The symbols move the elements like this.
Bub: ~>Maz, §>Bom, ^>Tek
Gos: ~>Lan, §>Dop, ^>Ret
Kos: ~>Pur, §>Vit, ^>Gos
Bom: ~>Dop, §>Nus, ^>Lum
Sim: ~>Pib, §>Dev, ^>Nug
Gil: ~>Pov, §>Fir, ^>Tav
Lar: ~>Dob, §>Gaz, ^>Gaz
Rin: ~>Rad, §>Kon, ^>Dob
Dop: ~>Res, §>Dig, ^>Ref
Pur: ~>Dob, §>Muz, ^>Lan
Zur: ~>Gop, §>Lom, ^>Kur
Nus: ~>Fiz, §>Maz, ^>Zot
Mer: ~>Nus, §>Gef, ^>Nog
Lim: ~>Zur, §>Nog, ^>Gug
Pov: ~>Vez, §>Tek, ^>Lum
Zez: ~>Ven, §>Siv, ^>Sim
Maz: ~>Nog, §>Fir, ^>Pag
Kat: ~>Ret, §>Gaz, ^>Lar
Gup: ~>Kon, §>Fiz, ^>Guk
Fil: ~>Zek, §>Dap, ^>Zez
Vez: ~>Tek, §>Tav, ^>Gil
Toz: ~>Kur, §>Pip, ^>Vos
Tik: ~>Dig, §>Gor, ^>Los
Vor: ~>Gaz, §>Fud, ^>Fut
Bet: ~>Guk, §>Til, ^>Nus
Kod: ~>Dev, §>Piz, ^>Sur
Paz: ~>Naz, §>Gov, ^>Bon
Res: ~>Vit, §>Lum, ^>Bom
Pip: ~>Fil, §>Tuz, ^>Kis
Muz: ~>Vit, §>Gor, ^>Res
Vek: ~>Fut, §>Vep, ^>Gon
Pib: ~>Zez, §>Pon, ^>Leg
Gov: ~>Mor, §>Sim, ^>Zez
Vit: ~>Lar, §>Ref, ^>Kep
Pon: ~>Siv, §>Fus, ^>Kod
Fir: ~>Rad, §>Til, ^>Nud
Gop: ~>Zur, §>Gug, ^>Lim
Dev: ~>Pon, §>Lar, ^>Kat
Fus: ~>Vit, §>Vor, ^>Piz
Gor: ~>Rin, §>Gup, ^>Lum
Tav: ~>Nud, §>Nud, ^>Fir
Lum: ~>Ref, §>Los, ^>Tik
Lil: ~>Lim, §>Nud, ^>Pag
Kep: ~>Ref, §>Pur, ^>Vup
Gaz: ~>Piz, §>Vek, ^>Gon
Nog: ~>Zot, §>Tek, ^>Bub
Ret: ~>Vep, §>Dop, ^>Pak
Tuz: ~>Dap, §>Naz, ^>Toz
Zik: ~>Lan, §>Kiv, ^>Kon
Gug: ~>Kur, §>Fil, ^>Pib
Dap: ~>Kis, §>Sur, ^>Lek
Ref: ~>Bom, §>Gef, ^>Dig
Guk: ~>Kiv, §>Dad, ^>Fiz
Lek: ~>Leg, §>Paz, ^>Lim
Dad: ~>Nas, §>Zur, ^>Lil
Fud: ~>Kep, §>Ret, ^>Vup
Fut: ~>Vor, §>Dat, ^>Fud
Vin: ~>Fir, §>Nas, ^>Vak
Vak: ~>Nud, §>Pag, ^>Nas
Dob: ~>Gup, §>Gos, ^>Kos
Kur: ~>Kis, §>Zek, ^>Lom
Bon: ~>Vek, §>Fus, ^>Gov
Sil: ~>Gil, §>Vin, ^>Kur
Pag: ~>Bub, §>Vos, ^>Vez
Siv: ~>Leg, §>Kat, ^>Dev
Gef: ~>Tik, §>Zik, ^>Rin
Kon: ~>Bab, §>Bet, ^>Kiv
Los: ~>Gef, §>Bab, ^>Gor
Fiz: ~>Bet, §>Nog, ^>Mer
Zek: ~>Nug, §>Kis, ^>Pip
Vep: ~>Dat, §>Vup, ^>Kep
Miz: ~>Paz, §>Ven, ^>Zez
Piz: ~>Lar, §>Fut, ^>Vor
Pak: ~>Kep, §>Kos, ^>Dob
Nud: ~>Gug, §>Dad, ^>Til
Nas: ~>Til, §>Bub, ^>Vos
Til: ~>Toz, §>Lil, ^>Dad
Kis: ~>Lil, §>Toz, ^>Tuz
Dat: ~>Gon, §>Pak, ^>Ret
Bos: ~>Pip, §>Kat, ^>Dap
Vos: ~>Dad, §>Lim, ^>Bub
Naz: ~>Sur, §>Mor, ^>Miz
Mor: ~>Bon, §>Pib, ^>Ven
Tek: ~>Los, §>Sil, ^>Pov
Nug: ~>Lom, §>Lom, ^>Vin
Lan: ~>Kos, §>Bom, ^>Lum
Ven: ~>Paz, §>Leg, ^>Sur
Leg: ~>Gug, §>Kod, ^>Pon
Sur: ~>Toz, §>Vor, ^>Fud
Kiv: ~>Gup, §>Guk, ^>Bet
Gon: ~>Fud, §>Rin, ^>Vep
Lom: ~>Gug, §>Pip, ^>Tav
Vup: ~>Pak, §>Lan, ^>Pur
Dig: ~>Lum, §>Rin, ^>Gef
Rad: ~>Tav, §>Vak, ^>Vin
Bab: ~>Zik, §>Sil, ^>Gup
Kub: ~>Vor, §>Gon, ^>Vek
Zot: ~>Mer, §>Pag, ^>Maz

The rows follow the links: the fewer symbols apart two elements are, the more alike their rows tend to be.

Each row is also shifted at random along 8 hidden directions that mean nothing.

Rows with their elements:
[  15  -84  -19  -50   35  -24  -74   67  -54 -178  -23  -64  -20  -62  -32  -73  -51    5   19  -78   80  -43    6 -171   71   18   40   69  -34  128  115   34   29  144   18  -55  -86   61  -96  -96  -28  -62    0   48   45   52   30   40  -71  -46   20    1  -43] | Maz
[ -62 -101  -53  -97  -38   53  -29  -93  -77  -58   -6  -30  -21  -50  -99 -146   73   33  111   59   11   51   51 -202   80 -139 -182    9   60   50   91   20  -61   84  117  -47   79   -3 -150   35   58   56  -34 -120  181  106  138  -32  -22   19  -55  -11  -94] | Lek
[ -88  -80  -36 -156  -15  -35   13  -13   49  118   73  -76    8   91  -88    7  -13  -96  -64  -38   74 -220  -11  -94  -98   87   96  101   41   44   54   83  -10   75    4   35  -20  -78  -81   50  -32  147 -145 -100  -75 -147    5  -92   50   96   39   15  142] | Ret
[  34  -72   -7  -31  -33 -152  -44 -106   15   -2  -10  -15   -5  -97   26  -39    7 -131   42  -27   60   61  -30 -126   75 -167   56 -109   30   -6  -58   33   35  -25  143    2 -208   27   72    0   52    6  114  -30   49   85  -21   33   61  -77  -26 -132   16] | Fut
[-175   15   20  -51   18  -30    6   28  -34   35   -4  -74   75  -26  -38   56  -40  -70  -56   15    6   75  -70 -101   17  -45    7  -12   15   69   19  -38  -69   52   -7   67 -103  -11   27  -31  -63    1   57    6   15  -35   14  -19   50   -7  -55  -79   65] | Kep
[ -50   59   21   -5  -13   75   62   13    6   55  -16   38   25  130   -3  -13   97   63  -18  103 -116  -57  -51   97 -147  173  -40   24  -46  -78   -5  -45    8  -44 -183  -64  294  -69  -42   64   44   73  -52   -1  -69 -129  -26   16    8  111   48  131   19] | Bab
[ -93  -17  -41   15   16  -80  -40  -49  -87  -85   -7   -2  -25  -23    7  -53  -16  -84   26  -95  186 -124   52 -143    4   27   67   29   58   12   62   17   91  -19   71 -123  -14   21   90  -20    3   68  -52   45   57  113  -51   33    9 -138   38  -48  -57] | Vek
[-137   45    9   20   64   22   73   70  -40   23   25  -34   22  -37  -40   47  -98   -3  -52    0   -2    3  -35   35  -57   25   48   29   15   25   21  -68   -4  -26  -30   39  -30  -26   39  -17  -73  -50    2   23    8  -34    6  -15  -17  -35  -37  -15   36] | Pur
[ 242  -92    4  -80  139 -115  -99   -4   62  -48   95  -16  -14  -61 -119   36   22  -28  -55  -34    3  -55  -82  -52  -49  -21   80   60   96  -99  -69   14   31 -145   25   24  -92    9   56    9  -37    9   15   23   62  -16  -16  -21  -34  116 -108  -21   25] | Gon
[ 477   56  117  -47 -176  -45  -58  -10    6   66   53  -58   56  133   59   67   14  -21 -101   20  -10   99  -40    0   81   43  -11   16   49   -8  -71   89  -86   12   93  137 -178  -10  -13   29  -97    0   14   66  121  130  -17   -7   91   10  -53 -149  -62] | Gug
[-327  -25  -63  -39  -75  107  156  -74  -71   66 -131   21  -46  -16   92  -88   41  -24   77  -17  159   17  153  -60   26 -150 -110  -97   41  -25    1    3  -45  147   12  -32   72  -33  -22   39   93  162  -16 -135 -112  -25   13  -28   85 -118   76   62   44] | Tuz
[ -66   46  -94  -68  -65   19  -19  -67   88   79  -64  -91   25  111  -11  106  141  -37    1   49  -33   70  -33    0   49  -24  -97 -111  -19   11   -5  -25  -63   46  -44  -11  106  -14  -51   71   84   71   -3 -117  -48  -42  -18  -38   77  102  -57  -30  -16] | Sur
[ 254   49    2  -71   -7  -23  -30   85  -78 -182   24  -65  -44   55  -32  -29   12   72   14   32   58   95  -39 -130  -76   96   15   96    5   46    4  -66    2   38  -38  -94   25   14  -53  -51  -66  -52   35  124  164  120   -1   95  -10  -13  -18  -41 -130] | Bet
[ -12   51   18   -8  -18   20  126  -42  -71  -56   -7   37  -36  -48   45 -132   68  102   94   97  -15  173    2  -71  -71  -75 -100  -35   45  -66  -16 -115    4  -18  -33 -127  129  -20  -51  -26  109    6  115  -13  162   70   22   66  -16  -99   28   42  -41] | Guk
[ -38   11   55 -120 -208  -21   32  -98  -75   24   -7    6  -34   99   81 -110   56   73   55  107  115  140   63 -229   85  -77  -98   -6   38   55   17   25  -34  177  101  -70  -37   52 -100  -92   89   78   77  -30  177  128   -6    2   62 -105   74  -54  -34] | Dad
[-109  -13   40  -10  -84   76  154  -63  -91   31  -58   44   -6    6   74  -69   76   96    1   66  -11   46   42   27   64  -19 -138  -78   80 -147    7   -1    4  -26    1  -30  116  -59    0   59  103    5   28  -82   65   76    9    8  -15  -87  -12   76  -47] | Kur
[-172 -116  -51  -39    8   34  114  -43  165  106  -83  -39    6  -60  -41   37   16  -30   11   31 -180  -19  -23  164   56 -149  -25 -155  -56  -67 -115  -48  -21  -29   -8  173   -9  -14   60  106  103  -90   90 -156 -245 -163   65   -7   45  139 -101  114  100] | Pip
[ 200    9   78  -40 -109  -64  -73    8  -28   69   30   35  -22   80  117   55  -69   10  -48  -20  129   82   28  -78  -11  -45    5   35  -18   58  -84   73  -40   98   94   43 -237   89   20  -54  -41   46   27   75   -6    8  -89  -16   28    6   38  -90   17] | Vin
[ -82  -67  -24  -48   86  -79   13  -32  -83  -80   32  -32  -36  -82  -72  -35   -4    8   11    3   40  -29  -66 -129  -14  -21   21   -3   70  -42   68  -45   73  -90   64 -100   -2   -6   34   -4   39  -69   42  -26  163   82    6   21  -87  -50  -87  -23  -53] | Dat
[  72 -100    7  -90   68   67 -156   55   39    0   41   47   36   60 -142  -20   39  -37  -24   51   10 -119   -8  -36  -27   98   60  134  -33    7  -52  113  -64   52  -68   89   39  -15  -94  -21 -145  136 -128   45 -124 -140   40  -72   67  203   32   39   75] | Tik
[ -77    8  -28  -57  -47 -128  -80  -13   97   49  -35 -160   79   83  -47  150   -7 -167  -81  -19  -58  -53 -126  -40   57   45  104  -66  -59  100    0  -20    2   17   -8   87 -108   24   94   21  -34  -41   45   19 -116  -43  -46   25  102   91  -90  -93   29] | Fud
[ 249  -42   57 -119  -38    4    6  -19  123   83   99   14  -66  119  -24   31   35  100  -53   15   20 -117   57   18  -16   33   27  105   85  -71  -71   55   15   10   14   62    0   36  -76  -48   27   67  -57  -41  -14  -82  -21  -97   -2  111   21  100   85] | Lil
[  50  -89  -25 -132  113   -1  -29   75   26  -24  121  -77  -19    1 -210   30  -43   49  -46   66  -62  -66 -117  -31  -84   94   78  117    1   27   39  -21    0  -30    6   37   -7  -27  -92   34  -82 -108  -54  -48   86  -80   82  -51  -91  187 -121   10   16] | Gos
[-182 -130   37  -11   38   26   28   20    0  -16  -23   15   68  -88  -32  -55  -65    5  -43  -63  -97  -74   56   28   33  -81  -68   45   31  -31  -49  -20  -53  -34   -9  159  -54    0  154   11  -24  -19   23   52 -152  -62   75   17    6   42  -57  122   51] | Lom
[ 117  143   29   72 -133  -48   72   -5  -75  -59  -56  -51  -24   54   97    2  -24  -11   63   69   -2  148  -67    1  -14   61   50  -94  -81   48  -25 -121   63    4   22  -92    4   25   48   -2    8 -127  123   92  105  159  -52  152   59 -136   -1 -106 -144] | Kiv

From each start, follow one symbol. Which element do you reach?
Answer with the element's name.
---
[   4    6   28   19   38   88  -41   17  -90  -44   -6   99   -7   38  -30  -58   64   44   20   89   39  -40  -11   10  -28  135    8   48  -19  -77   13   64   26  -13  -73  -78  166  -33  -82    7  -51   57  -86   27   25   -6  -10  -17  -23   32   50   39  -45]
^
Gor
---
[ 176  109   19    4 -223   30  120  -22  -72  101  -68  -45  -60  209  155   83   11   -9  -51   17  144  -24   27  118   42  165   49  -96   -8  -65   -8   54   54   42   52  -27   12  -49    5  103    9  -23  -58  -44   -3  129 -100   28   76 -121   23  -64 -125]
~
Nug
---
[-293  -92 -133  -18   -2   63  142  -23  -72  -54  -50   17 -115  -48   17 -126    3   22   97  -43  147 -120  141   21  -18   -1   -4  -28   16  -47   58   20   64   36   45 -112   98  -69   -8   68   97   -3  -82 -139  -34   53   36   22  -50 -116   72  101  -45]
~
Pip
---
[ 114  -60   92  -12 -104  -51  -24  -36 -103   38  -54   34   25  -27  113  -31  -33  -13   -1   54  -30  150 -107  -64   38  -82  -40 -110  -74    0  -35   46  -14   35   87    9 -158   40   -2   53   35  -73  122   -5   23   34  -34   56  -17    7  -53  -88  -44]
§
Vin
---
[-348 -118  -85  -33  -74    5   67  -37  -66  -99 -139  -71  -53  -82    3  -74  -71  -48  114    1   80   13   68 -102  155 -137    0 -120  -80  100    8  -55   41  133  132   12 -100   74   79    0   53 -144   91  -40  -83  100   44  104   40  -96  -53   -4  -97]
§
Pip
---
[   0  -27   -1   -9    2   96  143  -45   23  110  -37   50   -7  -65   65  -22   32    7  -18  -48   26   42  105   97  -21 -172 -113  -55  109 -142 -109   19 -101   -6   -3  111   -4  -80   20   71   32  133    2  -97 -112  -74   33  -55   55  -24    7   73   96]
^
Zez
---
[ 101    6    7   -3   -3  -11    6   44    7  -45   19  -40  -23   82  -76   -2  -30   -2   24   65  -73  -88  -78   47 -107  173  116   50  -89   37  -25  -71   73  -41  -45  -21  100    0    8   44  -63  -81  -29   73  -40  -25    4   74   14   99  -20   28  -57]
~
Lan
---
[ 227  163   13  123  -44  -38  -29  -78  -33   45   -7   -3  -38   55   63   96    1  -36   26    2   40   46  -22   32    9   11   15  -81   16   -1   19  -31   64  -81   70  -86   37   59   15   28   10    7  -26   15  136  125  -81   -2    2  -76  -36 -128 -124]
~
Vek
---
[ 148  -59   55   56  -46  -31   37  -38  -99   93   26  102 -101   43  120  -69 -105    0    1  -88  149 -245   39   53 -103  106  116   34  -12  -53   43  132  157  -19   91 -106  -26    7   -8   66   29   31 -138  -42  -43  -15  -93  -18 -102  -63  101   54   -2]
~
Pov
---
[  21  -30   17  -36  -47  -42  -23  -32   29   39   47   38  -89   74   20    7  -30   90   24   31   38  -64   28  -22  -10   14   33   41  -31   27    8   27   68   26   68  -53  -26   84  -36  -50   67  -34  -14  -34   23  -20  -48  -30  -74   45   31   40    3]
^
Nas
---
[  93  146   10   28 -184  -13   -6 -125   90  195 -117  -97   51  114   84  177   59 -115   24  113 -135  216 -118   37  113 -132  -75 -257  -97   77  -52  -46  -60   79   45   73  -30   78  -57   83   75   -6  105  -98  -46  -10  -45  -16  143   70 -107 -168  -21]
§
Mor
---
[ 175    3   22 -187 -130  -20 -202   24  -66  -41   32  -61   25  236  -98   23   97   -9  -13  208   82   97 -127 -217    8  202   40   85  -95  119    1   77  -52  148    8  -42    5   18 -152   -2 -122   33  -42   72  118   47  -37   12   93  180  -22 -148 -100]
~
Rad
---
[ -35  -18   10  -26  -68   35  -93    8 -121  -70  -19   36  -10   54  -37  -92    3  -37   68  112  123   19  -10 -132   33   93   62   39  -79   68   19   66    8  109   45  -57    6   11  -77  -25  -99   24  -49   60   54   82    6   29   55   -9   50  -84  -94]
^
Lum
---
[ -64  -32   73  -42  -44  -16   15  -76  -64   64   -5   96   13  -47  103  -39   67  145   19  142  -92  271  -76  -71   42 -178 -201 -106   -7  -76  -16  -10  -44   -9   34  -51  -21   32  -42  -13  174  -51  185  -85  138    9  -11  -16 -106   21  -62   -2    3]
~
Nud
---
[ 129   37   61   -4  -79    0   22  -29   24   62  -24   15  -20   45  106    9   32   22  -24    4   32   10   -5   -7   74    1   18  -51   -2   -7   40   91   21   99  -12  -26  -18   27 -148  -65   61   31   20  -57   19  -17  -45  -42   -9  -61   84   -2   57]
~
Maz
---
[-113  -32  -14 -105 -134  -34  -12  -34   89   26    2  -72  -39  159  -36   21   12   54   32   87  -48  -76   -9  -62   49   64   26   13  -93  109   22  -27   57  107   32   -9   28   94  -40  -35   83  -82   13  -40  -47  -30  -12   17   10  113    5   54  -18]
^
Dad
---
[-233   15   69   44  -43   68   84  -25    5   27  -41   33   94  -22   60  -79    3  -15  -35  -86   -7  -80  147  -23   74  -48  -81   45   86  -13   20    0  -43   63  -58   86   43  -12   71  -79    0  145  -23   56 -102  -23   23  -26   90 -126  105   99   96]
§
Nog
